Here is a tiny trained network, its code and every weight. The questions are about switching its units off for an input and a target symbol, where a switched-off unit gives its printed mean instead of its output.

import numpy as np


def w(rows, s, z=0):
    codes = np.array(rows[::2]) - 128.0
    scale = np.full(codes.shape[1], s)
    scale[-1] = z or s
    return codes * scale


def f(y):
    return y / 2 * (1 + np.tanh(0.7978845608 * (y + 0.044715 * y**3)))


def softmax(a):
    e = np.exp(a - a.max(-1, keepdims=True))
    return e / e.sum(-1, keepdims=True)


def log_softmax(a):
    a = a - a.max(-1, keepdims=True)
    return a - np.log(np.exp(a).sum(-1, keepdims=True))


def net(x, mask):
    ids = ['αβγεζηλμξπφψω'.index(c) for c in x.split()]
    T = len(ids)
    res = E[ids] + P[:T]
    u = 0
    for l in range(2):
        r = res
        for j in range(3):
            rows = slice(4 * j, 4 * j + 4)
            q, k, v = (r @ M[l][rows].T for M in (Q, K, V))
            z = softmax(np.where(np.tri(T) > 0, q @ k.T / 4**0.5, -1e9)) @ v
            o = O[l][rows]
            res = res + np.where(mask[u + j], z, o[:, -1]) @ o[:, :-1]
        u += 3
        y = f(res @ A[l][:, :-1].T + A[l][:, -1])
        res = res + np.where(mask[u : u + 4], y, B[l][:, -1]) @ B[l][:, :-1]
        u += 4
    return log_softmax(res[-1] @ U[:, :-1].T + U[:, -1])


Q, K, V, O, A, B = {}, {}, {}, {}, {}, {}
E = w([
[82,158,157,151,188],'α',
[123,112,119,94,206],'β',
[209,139,165,155,125],'γ',
[171,62,215,179,204],'ε',
[145,72,59,171,76],'ζ',
[91,93,67,169,92],'η',
[119,232,100,129,173],'λ',
[53,2,183,150,135],'μ',
[223,84,94,109,93],'ξ',
[133,186,172,124,62],'π',
[183,105,80,150,19],'φ',
[197,113,144,20,161],'ψ',
[56,138,113,209,67],'ω',
],0.0099)
P = w([
[126,144,132,50,204],'0',
[173,114,110,67,183],'1',
[184,103,105,74,158],'2',
[164,87,126,71,169],'3',
[162,89,121,42,170],'4',
[141,82,130,43,168],'5',
[131,79,131,36,161],'6',
[112,74,128,4,169],'7',
[132,67,155,10,170],'8',
[99,75,123,27,188],'9',
],0.0021)
Q[0] = w([
[140,172,74,14,58],'0.h0',
[208,131,110,131,68],'0.h0',
[200,147,198,198,74],'0.h0',
[94,208,177,57,70],'0.h0',
[161,88,169,138,56],'0.h1',
[96,62,249,98,96],'0.h1',
[188,245,151,179,202],'0.h1',
[144,121,134,57,125],'0.h1',
[98,173,68,129,226],'0.h2',
[167,204,119,178,87],'0.h2',
[152,82,146,217,104],'0.h2',
[149,92,150,192,127],'0.h2',
],0.017)
K[0] = w([
[189,205,121,76,172],'0.h0',
[140,102,130,73,121],'0.h0',
[123,87,156,76,57],'0.h0',
[179,222,149,98,115],'0.h0',
[159,90,154,181,77],'0.h1',
[90,40,216,120,73],'0.h1',
[153,254,152,125,143],'0.h1',
[156,91,144,74,113],'0.h1',
[108,49,157,203,128],'0.h2',
[159,162,58,189,172],'0.h2',
[160,203,161,154,127],'0.h2',
[158,169,183,137,115],'0.h2',
],0.02)
V[0] = w([
[157,228,112,176,193],'0.h0',
[105,141,117,125,144],'0.h0',
[108,113,81,25,190],'0.h0',
[137,83,148,122,83],'0.h0',
[140,144,130,112,112],'0.h1',
[164,34,113,180,193],'0.h1',
[149,192,131,86,96],'0.h1',
[106,136,130,128,123],'0.h1',
[2,90,139,87,129],'0.h2',
[115,132,130,120,129],'0.h2',
[95,195,174,45,112],'0.h2',
[153,139,134,131,126],'0.h2',
],0.0053)
O[0] = w([
[130,116,197,53,42,52],'0.h0',
[124,115,103,100,100,87],'0.h0',
[64,126,102,171,67,184],'0.h0',
[142,148,123,176,194,183],'0.h0',
[144,140,145,155,145,130],'0.h1',
[27,128,140,43,3,255],'0.h1',
[204,156,156,215,201,98],'0.h1',
[146,119,109,127,149,93],'0.h1',
[253,142,82,136,104,7],'0.h2',
[138,119,117,131,124,119],'0.h2',
[98,40,69,167,88,200],'0.h2',
[102,119,129,135,137,166],'0.h2',
],0.0045,0.00076)
A[0] = w([
[82,157,141,252,99,58],'0.n0',
[123,176,166,123,76,100],'0.n1',
[148,126,181,55,130,68],'0.n2',
[120,214,67,134,149,2],'0.n3',
],0.015,0.0035)
B[0] = w([
[99,156,83,36,131,130],'0.n0',
[115,176,159,172,97,190],'0.n1',
[205,179,96,170,196,248],'0.n2',
[159,93,60,250,192,62],'0.n3',
],0.012,0.0013)
Q[1] = w([
[112,109,138,24,111],'1.h0',
[45,110,46,175,113],'1.h0',
[152,77,37,61,148],'1.h0',
[118,238,243,150,197],'1.h0',
[122,85,77,124,128],'1.h1',
[163,123,131,102,102],'1.h1',
[127,162,139,157,142],'1.h1',
[145,109,173,120,180],'1.h1',
[228,182,64,103,66],'1.h2',
[174,188,104,13,188],'1.h2',
[169,182,66,157,75],'1.h2',
[251,80,140,89,130],'1.h2',
],0.02)
K[1] = w([
[151,120,138,43,128],'1.h0',
[44,158,208,135,121],'1.h0',
[52,39,131,81,157],'1.h0',
[190,255,81,151,213],'1.h0',
[160,179,124,125,127],'1.h1',
[91,151,105,142,141],'1.h1',
[123,94,163,126,136],'1.h1',
[108,127,162,93,76],'1.h1',
[236,125,105,109,36],'1.h2',
[206,160,99,1,167],'1.h2',
[150,158,108,117,18],'1.h2',
[246,106,124,145,130],'1.h2',
],0.02)
V[1] = w([
[170,160,165,138,70],'1.h0',
[129,181,143,207,169],'1.h0',
[171,158,30,76,160],'1.h0',
[197,64,113,162,104],'1.h0',
[231,108,82,191,193],'1.h1',
[149,247,165,135,60],'1.h1',
[237,95,119,45,69],'1.h1',
[164,41,163,203,43],'1.h1',
[167,97,139,169,112],'1.h2',
[63,198,73,196,126],'1.h2',
[98,55,113,172,206],'1.h2',
[65,163,131,84,178],'1.h2',
],0.013)
O[1] = w([
[109,155,177,166,144,139],'1.h0',
[189,184,96,143,132,122],'1.h0',
[158,134,172,42,106,233],'1.h0',
[172,94,153,155,114,157],'1.h0',
[248,132,138,102,110,145],'1.h1',
[109,188,213,180,109,180],'1.h1',
[117,82,211,88,90,198],'1.h1',
[150,49,106,182,77,93],'1.h1',
[149,99,122,142,119,129],'1.h2',
[87,175,94,125,85,2],'1.h2',
[144,105,44,122,191,67],'1.h2',
[114,167,103,91,153,126],'1.h2',
],0.015,0.0033)
A[1] = w([
[152,163,79,97,84,97],'1.n0',
[117,172,98,115,4,63],'1.n1',
[81,125,78,204,19,111],'1.n2',
[108,109,70,196,74,1],'1.n3',
],0.011,0.0079)
B[1] = w([
[102,135,180,147,100,178],'1.n0',
[112,88,115,167,252,254],'1.n1',
[126,151,64,175,93,230],'1.n2',
[111,57,237,71,226,140],'1.n3',
],0.011,0.0062)
U = w([
[123,42,143,162,36,135],'α',
[172,250,125,190,57,93],'β',
[89,58,31,127,114,181],'γ',
[40,66,76,94,197,2],'ε',
[117,118,173,207,130,200],'ζ',
[127,89,187,45,146,136],'η',
[106,74,78,122,3,159],'λ',
[179,110,206,88,114,104],'μ',
[241,189,117,95,178,128],'ξ',
[157,211,36,67,145,148],'π',
[23,172,75,80,85,87],'φ',
[200,53,99,164,252,50],'ψ',
[66,185,157,158,167,176],'ω',
],0.0049,0.0098)

Each question gives the input, a string of symbols that net reads in full, and the target symbol t.
The units are the heads (4 rows each of Q, K, V and O) and the neurons (one row each of A and B). Each row of codes is followed by its name. A weight is (code - 128) times the scale printed after its matrix; where a second scale follows, it is the last column's (O, A, B and U).
mask holds one flag per unit, layer by layer, with each layer's heads first. A switched-off unit (its flag False) gives its mean, the last column of its rows in O or B, instead of its output. The means were averaged over made-up inputs and are rounded, as every weight is.
A unit's drop is (log p(t) with every unit on - log p(t) with that unit switched off) / (log p(t) with every unit on - log p(t) with every unit switched off).
The circuit of an input: a set's keep is (log p(t) with only the set's units on - log p(t) with every unit switched off) / (log p(t) with every unit on - log p(t) with every unit switched off). Starting from the 12 units with the biggest drops (on a tie, the unit counted first), units are removed one at a time, each time the one whose removal leaves the highest keep (on an exact tie, the one counted first), for as long as the keep stays at least 0.8.
circuit, biggest first: the units of the circuit, biggest drop first
most important unit: the unit with the biggest drop
top k neurons: the k neurons with the biggest drops, biggest first
k most important neurons of layer l: the k neurons of layer l with the biggest drops, biggest first
heads that matter: for each layer, one digit per head in row order, 1 if its drop is at least 0.15 and else 0, layers parted by /
input ψ π π ζ α λ π, target ξ: most important unit -> 0.n3
input ξ π π ω λ π ζ ε, target ξ: circuit, biggest first -> 1.h0; 0.n3
input ω ξ η ψ φ, target η: top 2 neurons -> 0.n2; 0.n0
input α γ ε γ π ψ φ ψ α γ, target μ: heads that matter -> 000 / 100
input μ ψ ω η, target η: 3 most important neurons of layer 0 -> 0.n2; 0.n1; 0.n0
input π π λ β π ζ φ ψ ζ, target μ: circuit, biggest first -> 1.h1; 0.h0; 0.n2
input ε ψ β ε γ ψ φ π, target η: circuit, biggest first -> 0.n2; 1.h0; 1.n2
input ε ε β ζ π λ, target ξ: heads that matter -> 001 / 110
input ψ β α, target η: top 2 neurons -> 0.n2; 0.n1
input ξ μ ε β, target γ: top 2 neurons -> 0.n1; 0.n2
input ε α ζ ζ φ μ μ, target γ: heads that matter -> 010 / 000
input π ζ α ψ β η π γ ζ, target η: circuit, biggest first -> 1.h1; 0.n2; 1.n2
input α η ζ ε ψ γ γ β ζ, target η: top 4 neurons -> 0.n2; 0.n1; 1.n2; 0.n3
input ω π π, target ω: heads that matter -> 000 / 010
input ξ π ζ μ α, target γ: circuit, biggest first -> 1.h1; 0.h1
input ψ ψ π β, target η: circuit, biggest first -> 1.h0; 1.h1
input α π π γ π ζ π π π, target β: top 2 neurons -> 1.n2; 0.n1
input ε ψ β ε, target ξ: circuit, biggest first -> 0.n2; 1.h1; 1.h0
input ζ ζ ζ, target λ: heads that matter -> 000 / 010
input φ γ ω, target ω: circuit, biggest first -> 1.n1; 1.h2; 0.n0
input γ ε π φ α ψ α, target η: circuit, biggest first -> 0.n2; 1.h0
input ω ψ γ, target η: 3 most important neurons of layer 0 -> 0.n2; 0.n0; 0.n1
input ζ λ π μ, target γ: most important neuron of layer 1 -> 1.n1
input π η ξ π β γ ψ β η, target η: circuit, biggest first -> 1.h1; 0.n2; 1.n2
input ψ π π π γ φ λ μ η, target γ: heads that matter -> 100 / 101
input π β μ ε ψ π ξ λ, target ξ: heads that matter -> 001 / 100
